Each row was made from one path, in order. Every step used is in the known rows, and no mark comes twice. Write each row's path.
Each row is shifted at random along 4 fixed directions that mean nothing.
Known rows
nonob > posa > lamobu > zumi: [-0.43 -2.33  1.08  3.51  0.56  0.60  0.02  2.68 -1.65 -0.20  2.75 -4.32
  5.04  2.29 -0.40  0.13 -0.35  0.46  2.09 -0.38 -0.56  0.31 -1.37  2.45
 -0.44 -0.47 -3.29  3.12  2.89  0.04 -0.55  0.57  0.37  2.02 -0.85  1.64
  0.21  0.42  2.91  0.17  1.42]
maba > mipan > nonob > zumi: [ 0.52 -1.75  0.23 -2.70  0.70  0.42 -0.14 -0.64  0.56  0.75  0.70 -4.45
  1.40  0.90  1.47 -0.11 -0.82  0.45  1.33 -0.18 -1.83  1.07 -0.19  1.94
 -1.54 -2.40 -0.46  1.57 -0.62  0.68 -4.67  1.99 -0.28  4.19  1.50  0.76
 -1.61  0.51  2.71  0.12  1.36]
zumi > maba > mipan > nonob > lamobu: [-1.98 -2.38  0.21  0.80  1.57  2.90 -0.12  4.93 -1.78 -2.86  1.32 -2.79
  1.44  1.10  4.97  0.81 -5.64  3.20 -0.19  3.06 -4.67 -0.63 -1.01  2.31
  0.16 -1.36 -0.91  1.92  1.27  1.18 -4.53  2.12 -1.26  3.84  3.53  3.41
 -0.41  1.11  4.24  1.98  2.33]
sosotob > refa > maba > mipan > lamobu: [ 4.67 -2.83  1.91 -2.67  3.50  2.90 -2.09  3.58  2.52 -0.93  3.30 -2.12
  2.38  2.12  0.53  0.47 -0.62 -0.31  4.16  2.05 -2.33  1.07  1.14  2.72
 -0.63  1.15 -0.80  2.70  2.45  2.47 -1.68  1.73  2.17  6.18  2.52  1.41
 -1.82 -1.26  1.99  1.52 -3.60]
refa > mipan > nonob > lamobu > zumi > maba: [ 0.02 -2.49  0.98  2.16 -0.64  0.79 -0.11  1.37 -1.87 -0.79 -1.97 -3.74
  5.57 -0.99 -1.00  0.48 -0.01  0.23  1.82 -1.90 -0.64  1.37  0.88  2.20
 -1.38 -1.71 -2.57  1.83  2.19 -0.18 -3.13  0.08 -0.72  1.47 -0.35  1.51
  0.16 -0.25  6.05  0.38  1.63]
maba > mipan > sosotob > refa > zumi > posa > lamobu > nonob: [-0.04 -1.02 -0.67  4.08  3.51 -0.41  0.04  3.56  1.61 -4.01  2.15 -4.43
  1.59  2.26  2.23  0.99  0.54  1.19  2.41  0.69 -1.40  1.20 -1.66  2.37
  0.99 -0.44 -0.56  4.00  3.66 -5.01 -0.70  2.03  2.25  3.35  1.13  1.91
 -0.86 -0.98  2.36  0.49  1.76]
maba > mipan > lamobu > zumi: [ 1.21 -1.99  2.54  0.46  3.39  1.06 -1.99  3.61  1.39 -1.79  5.29 -2.27
  3.71  3.22  0.02  1.55  0.82  0.50  2.93  0.35 -1.41  0.04 -0.94  0.21
 -1.71  1.13 -2.24  3.38  3.75 -0.91 -0.28  1.85  2.52  5.10  0.75  1.72
 -1.35 -1.01  3.09  0.82 -0.66]
refa > zumi > posa > mipan > nonob: [ 3.27 -2.31  2.12  0.56 -0.53 -1.14 -0.60 -0.84  1.07  0.41 -0.79 -1.51
  3.65  0.14 -1.50  0.97  2.96 -3.87  2.10 -2.03  2.35  1.67  2.91  2.06
 -1.70  1.42 -2.06  2.45 -2.87 -2.40 -0.33  1.59  1.78  2.29  0.42  0.32
 -1.80 -1.16  4.16 -0.44 -0.35]
lamobu > zumi > mipan > nonob > posa > sosotob: [ 0.37 -1.45 -0.81 -3.44  1.23  0.63  0.14  1.12  1.77  1.10  2.04 -5.85
  4.37  1.48  2.84  0.34  0.43  0.76  3.03  0.56 -0.81  0.86 -1.51  2.95
  0.16 -0.23 -2.74  3.82  3.81 -2.39  0.15  1.84  2.22  4.40  1.89  1.78
  0.29 -0.83  0.75  0.57  4.30]
posa > mipan > sosotob > zumi > maba: [-1.41 -0.71 -0.82  2.36 -1.05  0.22 -0.28  0.43 -0.75 -0.13 -0.66 -6.98
  2.35 -1.81  3.03 -0.16 -2.33  1.21 -0.47 -0.79 -1.51  0.51 -0.43  1.35
 -1.68 -4.51 -0.07 -0.05 -1.14 -4.76 -6.98  2.80 -0.93  0.13  3.22  1.28
  1.06 -0.55  5.00  0.69  2.39]
mipan > maba > sosotob > nonob > lamobu > zumi: [-0.05 -1.48  0.21  3.36  1.47 -0.12 -0.74  1.27  0.39 -0.89  4.42 -4.41
  4.65  0.09  0.96  1.17 -0.52  0.04  1.21 -1.59 -0.02  0.98 -1.06  0.19
 -1.05 -2.26 -1.06  1.59  0.51 -0.68 -2.22  1.76  0.90  0.79  1.00  1.17
 -0.51 -0.29  3.26  0.49  1.25]
maba > sosotob > refa > zumi > mipan > lamobu: [ 1.53 -0.63  0.63  1.39  1.57 -0.27 -0.51  0.34  3.18 -3.60  2.50 -2.62
  4.31 -0.60  0.78  0.32  0.02 -1.73  1.46 -2.77  0.22  1.15  1.37  0.16
 -2.56 -1.16 -0.81  1.37 -1.19 -3.08 -1.94  3.53  1.92  0.75  3.24  0.12
 -0.23 -2.66  4.02  1.28 -0.75]
mipan > sosotob > refa > zumi > posa: [ 2.44 -1.33 -3.39  3.23  2.62 -0.45  0.23  1.77  2.87 -2.74 -1.00 -2.75
  0.59  1.16  2.48  0.99  0.24  0.55  3.70 -0.15 -0.23  3.73  1.29  3.30
  2.03 -2.06  0.88  2.86  2.13 -3.12 -2.49  2.04  1.21  3.20  2.42  1.23
 -1.62 -1.28  2.22  1.26  1.37]
sosotob > refa > maba > mipan > nonob: [ 3.36 -1.61  0.26 -2.89  4.77  0.26 -1.30  0.83  3.68 -3.22  1.92 -1.51
  0.96  0.80  3.23  1.92  1.45  0.46  3.34  0.30 -2.05  2.26  1.41  1.78
 -0.05  0.00  1.19  2.50  1.70 -1.67 -2.50  1.79  2.79  6.00  2.67  1.01
 -3.10 -1.51  1.01  0.44 -0.99]
sosotob > zumi > refa > mipan > maba: [-0.93 -1.20 -1.13 -0.14  0.62  2.64 -0.42  3.89 -3.09 -2.30 -1.34 -5.75
 -1.07 -0.16  3.65 -0.16 -5.62  3.41 -0.82  1.62 -1.80 -0.52 -1.86  2.61
 -1.72 -3.64  0.13  0.24  0.99 -3.27 -7.50  2.20 -2.71  0.44  5.13  2.29
  1.14  1.71  6.99  2.52 -0.04]
sosotob > zumi > maba > mipan > lamobu > nonob: [ 1.11 -0.58  2.05  2.08  2.13 -1.83 -0.82 -0.88  1.76 -0.52  2.82 -3.62
  4.82 -0.91 -0.36  0.53  2.30 -1.51  1.22 -3.30  0.82  0.78  0.07 -1.34
 -3.68 -0.96 -0.84  1.89  0.14 -2.22 -1.18  3.14  2.93  2.62  0.70 -0.32
 -1.07 -2.40  3.15 -0.13  0.38]
refa > zumi > maba > sosotob > nonob > posa > lamobu: [ 0.89 -1.01 -1.50  1.16  0.36 -1.65  0.91 -1.98  1.49 -0.32  1.86 -5.15
  6.84 -2.50  1.37 -0.54  1.29 -3.07  1.67 -3.89  0.97  2.48  1.56  1.18
 -0.54 -3.69  0.02  1.58 -3.26  0.92 -0.93  1.71  1.72  0.16  1.92 -0.35
  0.55 -2.26  0.51 -0.03  1.31]
zumi > maba > sosotob > refa > mipan > nonob > posa: [-0.07 -1.33 -0.60 -3.86  0.06  0.01  0.80 -0.68 -0.91  1.34 -0.84 -2.66
  2.94 -1.06  2.77  0.57 -0.90 -0.33  0.74 -1.24  0.40  1.06  0.85  2.28
 -2.06 -2.00 -0.35  1.54 -1.74  0.75 -3.44  1.10 -0.06  1.88  2.59  0.50
 -0.91  0.00  3.41  0.92  1.13]
zumi > posa > lamobu > nonob > sosotob > refa: [ 0.61  0.84  0.45  3.75  0.17 -1.29  0.20 -0.36  2.89  0.57  3.09 -7.53
  4.30  0.68  1.14 -0.38  1.20 -2.21  0.70 -0.30  0.01  0.81 -1.31  1.11
 -2.28 -1.15 -1.65  2.56  0.35 -2.15 -0.54  2.62  3.52  0.30  1.36 -0.37
  1.50 -2.56  0.06  0.92  1.83]
mipan > sosotob > nonob > posa: [ 0.34 -1.88 -3.01 -1.67  1.47  0.29  0.27  0.58  0.49  1.88  2.05 -3.92
  2.43 -0.31  4.66  0.12 -1.81  0.70  2.51  0.14 -0.09  1.60 -0.60  2.83
  0.90 -2.78  0.88  1.76 -1.00  0.49 -2.88  2.04  0.52  3.57  4.08  1.35
 -0.52  0.14  0.52  1.20  3.06]
refa > maba > sosotob > nonob > posa > lamobu: [ 0.11 -0.45 -0.66  0.50  1.33 -0.87  0.51 -0.53  1.22 -0.78  3.71 -5.37
  5.79 -1.61  2.84 -0.37  0.41 -2.00  0.82 -2.06  0.33  1.12  0.30  0.81
 -1.04 -2.82  0.04  2.02 -2.24  1.74 -0.65  1.73  2.70  0.35  2.91  0.05
  0.23 -1.99  0.24  0.49  1.13]
maba > sosotob > nonob > posa > mipan > lamobu > zumi: [ 2.59 -3.28 -0.61  1.39  1.80  0.06 -0.45  0.68  2.57 -0.37  4.78 -3.88
  5.37  1.74 -0.96  1.12  0.74  0.45  5.30 -2.14  0.08  1.79 -0.63  2.28
  0.72 -1.08 -1.44  2.58  2.32  0.08 -1.53  1.64  1.16  3.66 -0.13  1.10
 -0.98 -0.54  1.16 -0.42 -0.15]
lamobu > zumi > maba > mipan: [ 1.21 -0.89  2.17 -2.71  1.14 -0.57 -1.26 -1.18  0.22  0.58  2.08 -1.65
  4.89 -0.89 -0.34  1.97  3.21 -0.85  1.06 -2.60 -0.62  2.00  1.88 -0.22
 -2.15 -1.78 -1.39  1.45  1.05 -0.37 -2.19  1.38  1.52  3.24  0.29  0.05
 -1.54 -1.33  3.57 -0.41 -0.52]
sosotob > refa > zumi > posa > mipan: [-0.28 -0.70 -0.70  4.21 -1.20 -1.04  0.68  0.49 -0.42 -0.67  2.24 -4.52
  2.57  0.34  1.63  0.39 -1.34  0.50 -0.15 -1.15  0.17  0.57  0.04  1.70
 -0.81 -2.29 -1.59  1.54 -0.53 -2.99 -3.14  3.07  0.28 -1.82  2.67  0.79
 -0.45 -0.56  4.07  0.60  1.03]
nonob > zumi > posa > mipan: [ 1.05 -0.46  0.09  2.20 -0.39 -1.05  0.14 -0.33  3.10 -0.10  3.55 -6.58
  4.77  0.16 -0.43  0.29  1.92 -1.28  2.57 -1.91  0.57  1.20 -0.20  1.62
 -0.26 -1.79 -1.97  3.08  0.90  1.55 -0.76  2.37  3.18  1.28  1.45  0.13
 -0.81 -2.05  0.87 -0.07  1.70]
zumi > maba > mipan > sosotob > refa: [ 2.37 -0.51  0.83 -0.89  0.48  0.76 -1.58  0.50  2.17 -0.31  1.57 -4.89
  1.22  0.46  1.92  0.96  0.68 -1.42  1.24  1.22 -1.28  1.26  0.29  2.42
 -1.33 -1.17 -0.51  1.02 -0.75 -3.25 -3.83  2.11  1.46  2.33  2.27  0.44
 -0.34 -0.98  2.04  0.98 -1.24]
nonob > lamobu > zumi > sosotob > refa > mipan > maba: [ 3.97 -1.03 -0.91  0.47  1.39  0.21 -0.51  0.62  2.41 -1.43 -0.16 -6.50
  2.85 -1.68 -1.23  0.58  0.65 -1.11  3.53 -2.22  1.20  2.09 -0.49  2.88
 -0.51 -2.30 -0.93  1.26  2.13 -0.03 -3.01  1.46  1.37  0.88  1.59  0.09
 -0.32 -1.20  2.07  1.16 -1.91]
posa > mipan > lamobu > nonob > zumi > sosotob > refa > maba: [ 0.38 -0.96 -1.92  1.97  2.21  1.30  0.67  2.62  1.86 -2.33  1.25 -7.26
  0.83  0.98  3.44 -0.43 -3.15  4.08  2.14  1.49 -2.93  0.46 -2.17  3.13
  0.25 -2.45 -0.16  1.76  5.34 -1.77 -4.62  1.87  0.94  0.87  2.85  1.77
 -0.11 -0.45  2.76  1.41  0.98]
lamobu > zumi > refa > sosotob > nonob > posa > mipan > maba: [ 0.82 -2.31 -1.70  1.27 -0.14  1.14  0.07  1.72 -0.39 -0.58  1.18 -6.64
  2.14 -0.99  0.67  0.23 -2.64  1.46  2.66 -1.10  0.45  0.53 -1.67  3.26
  0.98 -3.17 -1.22  0.52  0.82 -1.70 -4.24  1.91 -1.31  1.29  2.28  1.79
  1.44  0.99  3.40  0.14  0.35]
mipan > maba > sosotob > zumi > refa: [ 1.13 -0.62 -1.68  0.90  1.49  0.76 -0.51 -0.56  3.87 -2.78  0.44 -6.57
  2.82  0.07  3.04  0.35 -0.02 -0.09  1.82 -0.70 -1.83  3.16  1.23  1.16
 -0.78 -4.25  1.99  1.17 -0.73 -1.60 -4.54  2.12  0.66  2.84  2.77  0.43
  1.20 -1.30  2.43  1.10  1.54]
sosotob > refa > zumi > maba > mipan > lamobu > nonob: [-0.57 -1.69  0.35  2.76  2.97  0.54 -0.59  3.56 -0.05 -2.74  2.55 -2.79
  1.63  1.86  2.52  0.55 -2.34  2.89  1.33  0.52 -2.41 -0.04 -1.65  0.90
 -1.16 -0.75 -0.65  2.34  3.62 -4.13 -3.13  2.90  0.42  3.58  2.16  2.16
 -0.78 -0.41  4.78  1.08  0.85]
lamobu > nonob > sosotob > zumi > refa: [ 0.51 -1.44  0.03  1.28 -0.03  1.60 -0.18  0.97  1.37  0.92 -0.55 -7.38
  3.58  2.07  1.68 -0.92 -0.11 -0.79  1.54  1.52 -1.93  2.16  0.75  2.48
 -1.77 -1.70 -0.47  2.66  0.17 -1.78 -2.27  1.37  0.52  2.99  1.62  1.01
  2.36 -0.69  3.43  1.48  3.25]
posa > lamobu > zumi > mipan > maba > sosotob > refa: [-0.28 -0.28  0.97  2.51 -1.45  0.65 -0.35 -0.11 -0.49 -0.54  2.20 -4.71
  2.05 -0.05  0.99  0.76 -2.24 -0.17 -1.41 -0.54 -0.55  0.39 -0.81  1.96
 -2.11 -3.03 -1.29 -0.33 -2.09 -3.73 -6.09  2.21 -1.41 -1.39  1.46  0.26
  0.77  0.64  4.89  0.45 -1.94]
lamobu > nonob > zumi > maba > mipan > sosotob: [-0.67 -0.08  0.67 -4.84  2.43  0.58 -1.66  2.40  1.11 -2.18  1.54 -4.49
  0.12  0.47  3.82  1.85  0.67  1.02  0.56  1.32 -1.73 -0.32 -1.50  0.56
 -1.19 -1.31 -0.22  1.77  1.67 -5.74 -3.19  2.43  2.08  3.89  3.18  2.12
 -0.65 -0.49  3.66  0.70  1.95]
refa > sosotob > zumi > posa > mipan: [-1.16  0.29 -1.11  4.84  0.05 -1.69  0.44 -0.49  1.26 -1.47  4.05 -6.57
  2.84 -0.62  2.80  0.52  0.13  0.29 -0.04 -1.94  0.57  0.66 -0.62  0.24
 -1.53 -3.22 -0.18  1.95 -1.31 -1.84 -2.94  3.57  2.33 -0.94  3.35  0.14
 -0.77 -1.98  2.43  0.50  1.69]
mipan > maba > sosotob > refa: [ 2.58 -1.15 -0.19  1.36 -1.61  0.34 -0.89 -1.99  0.15  1.15  0.94 -3.49
  1.64 -0.55  0.77  0.52 -1.62 -0.60  0.08 -0.99  0.27  1.99  0.62  2.61
 -1.27 -3.40  0.08 -0.99 -2.32 -0.89 -6.68  2.07 -1.57 -0.08  1.16 -0.31
 -0.54  0.68  3.42  0.34 -2.84]

Which path is each row?
[-0.63 -0.53 -2.53 -1.30 -0.06 -1.41  1.71 -2.32 -1.41  0.15  0.19 -4.79
  2.94 -1.02  2.90  0.80 -1.22  3.25 -0.34 -2.11 -0.01  0.58 -1.53  0.72
 -1.46 -4.12 -1.78  0.54  2.38 -4.26 -4.40  3.26 -0.57 -0.24  1.50  0.70
  0.65  0.47  2.95 -0.31  3.21] | refa > maba > mipan > lamobu > zumi > posa > sosotob
[ 1.23 -3.29 -0.12  1.82 -0.14  2.89 -0.76  3.68  0.60  2.68 -0.30 -7.31
  3.75  1.58  0.22 -0.95 -2.32  1.05  3.97  1.96 -2.92  1.67 -0.32  4.75
  0.86 -1.59 -1.45  2.87  2.95 -0.95 -4.34  1.21 -0.51  5.01  1.45  2.45
  1.14 -0.54  3.72  0.97  1.69] | posa > mipan > lamobu > nonob > sosotob > zumi > maba
[-0.06 -1.89 -2.12 -0.65  1.69  0.16 -0.49  0.25  0.07 -0.78  2.32 -4.05
  1.65 -0.50  4.22  1.26 -0.89  1.07  1.19 -0.01 -1.49  1.54 -0.56  1.92
  0.35 -3.50  1.35  0.76 -2.27 -5.10 -5.31  2.38 -0.42  2.67  3.81  1.55
 -0.12  0.32  2.78  0.39  1.35] | posa > lamobu > zumi > maba > mipan > sosotob > nonob
[ 2.97 -3.49 -0.13 -1.18  1.53  1.32  0.04  1.14 -0.11  1.27  2.06 -3.69
  3.50  2.04 -0.93  0.63 -0.85  1.85  4.21 -0.32 -1.20  1.39 -0.67  3.49
 -0.06 -0.96 -2.55  1.92  3.96 -0.50 -2.96  1.21 -0.75  3.63 -0.77  1.27
 -0.62  0.97  2.34 -0.18 -0.92] | nonob > posa > sosotob > refa > maba > mipan > lamobu > zumi
[ 0.48 -1.39 -1.64  0.65  2.17  1.37  0.62  1.64  0.12 -2.11 -1.20 -6.40
  1.90  0.09  3.57 -0.87 -2.63  2.99  1.33  0.64 -2.22  1.26 -0.01  2.03
 -1.31 -3.06  0.69  1.22  3.16 -2.76 -4.48  1.62 -0.06  0.74  2.94  1.56
  1.31 -0.22  4.40  1.34  2.33] | mipan > lamobu > nonob > sosotob > zumi > refa > maba
[ 1.52 -1.05 -1.83  1.16  0.10  0.12  1.05 -0.75 -0.76  0.87 -1.07 -6.58
  1.73 -0.61  1.93 -0.98 -1.68  2.41  1.03 -0.20 -0.63  1.62 -0.59  3.40
 -0.90 -3.43 -0.81  0.86  3.24 -1.91 -5.02  1.38 -0.42 -0.96  1.23  0.43
 -0.38  0.35  3.47  0.29  1.14] | lamobu > nonob > zumi > posa > sosotob > refa > maba
[ 3.34 -1.19 -0.94 -3.74  1.54 -0.78  0.20 -3.08  4.10  0.61  0.82 -7.02
  2.80 -0.51  0.53 -0.33  1.97 -0.99  3.51 -1.89 -0.99  2.71  0.46  2.26
 -1.04 -3.05 -0.06  1.68  0.31  0.37 -3.53  1.95  1.77  3.57  0.84 -0.56
 -1.59 -1.26 -0.28 -0.60  0.90] | posa > sosotob > refa > maba > mipan > nonob > zumi
[ 2.25 -3.39 -1.51 -4.83  2.16  2.41 -0.89  3.29  0.75  3.55  1.06 -2.98
  2.23  1.37  2.93  0.39 -0.64 -0.66  4.52  2.30 -1.05  2.66  1.22  4.76
  2.02 -0.62  0.23  3.34  0.01  0.64 -1.36  0.50  0.59  6.49  3.51  2.29
 -1.26  0.10  1.95  1.43  1.29] | refa > zumi > maba > mipan > sosotob > nonob > posa
[ 0.52 -2.34 -1.16  2.49  0.23  0.42  0.03 -0.17 -0.07 -3.53  0.28 -4.82
  3.99  0.36  0.70  0.00  1.93 -0.15  2.93 -1.98  1.12  2.10  1.08  1.86
 -1.32 -1.43 -0.74  2.24  0.79  0.26 -0.48  0.53  0.91  1.41  0.22  0.80
  0.65 -0.97  4.34  0.49  0.91] | nonob > posa > mipan > lamobu > zumi > refa > sosotob
[ 2.87 -2.68  0.39 -4.71  1.13  1.63 -1.34  1.73  0.88 -0.16 -1.07 -4.23
  1.33  0.90  0.06  1.22  1.67 -0.43  3.76  1.10 -1.23  1.79  0.22  4.33
  1.22 -0.69 -1.11  2.12  1.71 -3.07 -3.02  0.79  0.40  5.37  0.29  1.92
 -0.80  0.53  2.86 -0.32 -0.04] | posa > lamobu > nonob > zumi > maba > mipan > sosotob
[-0.21 -0.88 -1.86  2.68  2.05  1.25  0.17  3.60  3.45 -1.73  3.79 -7.28
  0.86  3.63  4.27  0.65 -2.85  2.81  2.84  3.34 -3.78  0.48 -3.10  3.59
  1.26 -1.12 -0.74  3.28  3.87 -3.65 -3.47  2.63  1.54  3.78  3.13  2.27
  1.03 -0.74 -0.15  1.60  2.57] | lamobu > zumi > posa > mipan > nonob > sosotob > refa
[-0.74 -0.27  1.06  1.30  1.49 -0.21 -0.05  1.29  0.83 -3.00  2.12 -3.99
  3.43 -1.36  3.57  0.69 -1.76 -1.11 -1.17 -0.62 -1.94  0.04  0.64 -0.63
 -2.78 -1.79 -0.66  1.20 -2.19 -0.77 -2.36  3.03  1.49  0.42  3.37  0.98
 -0.37 -1.64  3.25  1.50  1.60] | sosotob > refa > zumi > maba > mipan > nonob > lamobu
[ 1.69 -0.70 -1.96 -1.28  2.38 -2.16  0.47 -1.35  2.96 -0.52  1.48 -5.15
  4.83 -0.72  1.34  0.30  1.51  0.42  3.19 -3.22  0.16  1.94 -0.68  0.22
 -0.67 -2.41 -0.37  1.84  3.46 -3.58 -0.94  3.26  2.71  2.30  1.35  0.53
  0.74 -2.45  0.21  0.01  3.38] | refa > zumi > maba > mipan > lamobu > nonob > sosotob
[ 0.81 -2.08 -0.83  2.85  2.19  1.23 -0.25  3.43  1.54 -0.68  1.57 -2.89
  2.99  1.54  0.42  1.93 -0.16  0.48  3.46  0.51 -0.29  2.37 -0.14  2.80
  1.78 -1.22 -0.96  3.63  2.44  1.00 -1.61  0.79  1.06  4.84  0.82  1.97
 -1.03 -0.09  3.08  0.73  1.36] | mipan > maba > sosotob > nonob > lamobu > zumi > posa
[ 1.61 -1.22 -0.23 -1.24  1.74  0.72  0.13  1.15  1.20  3.13 -0.57 -4.05
  1.20  1.05  1.65  0.74  0.33 -0.91  1.78  1.37 -0.42  2.44  1.45  2.78
 -0.79 -1.23  0.01  3.12 -0.71 -0.91 -2.88  1.70  1.47  4.49  2.34  0.74
 -1.13 -0.79  2.78  0.91  1.11] | refa > maba > mipan > nonob > sosotob > zumi > posa
[-2.26 -0.24 -0.82  2.98  2.46 -0.06  0.93  2.24  1.58 -4.12  3.16 -6.68
  3.69 -0.21  4.28 -0.39 -1.07 -0.32  0.87 -0.57 -1.38  0.07 -1.28  1.36
 -0.86 -1.98 -0.37  3.23 -0.94 -1.08 -0.93  2.47  2.59  1.99  3.63  1.17
  0.72 -2.14  0.93  1.17  2.70] | refa > sosotob > zumi > mipan > nonob > posa > lamobu
[ 0.20 -2.29 -2.27  2.40  2.64  1.42  0.52  2.49  4.00 -4.77  2.62 -6.42
  4.82  2.22  2.28  0.50 -0.77  2.28  4.95 -0.04 -3.05  1.83 -0.93  2.27
  1.30 -2.17 -0.46  3.27  4.00 -0.65 -1.44  1.54  1.06  4.68  1.93  2.08
  2.26 -0.95  1.06  1.04  3.54] | sosotob > nonob > posa > mipan > lamobu > zumi > refa
[ 3.31 -1.98 -0.49  1.88  1.24  0.08 -0.23  0.11  2.39 -1.12  0.25 -5.31
  4.90 -2.51 -2.99  0.53  2.30 -2.35  4.91 -4.15  2.56  2.98  0.58  3.48
  1.02 -2.03 -1.75  1.68  0.68 -1.45 -1.36  1.07  1.03  2.48  0.29  0.15
  0.36 -1.24  2.46 -0.59 -0.81] | refa > sosotob > nonob > posa > lamobu > zumi > mipan > maba
[ 1.56 -0.82 -0.28 -2.99  3.86 -0.77 -0.10 -0.34  2.56 -2.61  1.34 -2.54
  1.08  0.25  3.34  2.26  1.32  1.15  1.81 -0.54 -1.40  1.52  0.35  0.90
 -0.99 -1.00  0.23  2.10  1.45 -4.41 -2.97  2.27  2.14  4.17  2.15  0.84
 -1.99 -0.99  1.79 -0.13  0.57] | lamobu > zumi > posa > sosotob > refa > maba > mipan > nonob
[ 0.91 -2.61 -1.88  1.24  0.76  1.36  1.01  1.65 -0.51  3.49 -0.94 -3.96
  0.74  2.02  1.30  0.28 -2.58  1.72  2.40  1.66 -1.39  2.36 -0.06  4.31
  0.77 -2.39 -0.29  2.63  0.57 -0.50 -5.03  2.19 -1.43  4.95  1.48  1.44
 -0.44  1.03  3.06  0.80  1.57] | maba > mipan > lamobu > nonob > sosotob > zumi > posa
[ 0.85  0.22 -1.48 -1.78  4.12 -1.42 -0.87 -0.76  4.22 -3.55  4.43 -5.60
  3.00 -1.34  4.70  1.60  2.86 -1.32  1.54 -1.42 -0.43  1.81  0.10 -0.79
 -1.24 -2.84  2.22  1.66 -2.23 -5.51 -1.69  2.71  3.98  1.90  4.66  0.32
 -0.09 -2.56  0.65  0.55  1.66] | posa > lamobu > zumi > refa > maba > mipan > sosotob > nonob
[ 1.91 -2.55 -1.17  0.15  2.04  1.50  0.06  2.26  2.04 -2.27  0.96 -4.75
  3.11  0.33  2.96  0.48 -2.14  0.56  2.87  0.99 -3.36  2.00  0.57  3.24
  1.15 -1.61 -0.61  2.33  1.37  0.44 -2.73  2.04  0.38  3.71  2.24  1.99
 -0.72 -0.72  1.32  1.20  1.53] | posa > sosotob > refa > zumi > maba > mipan > nonob > lamobu
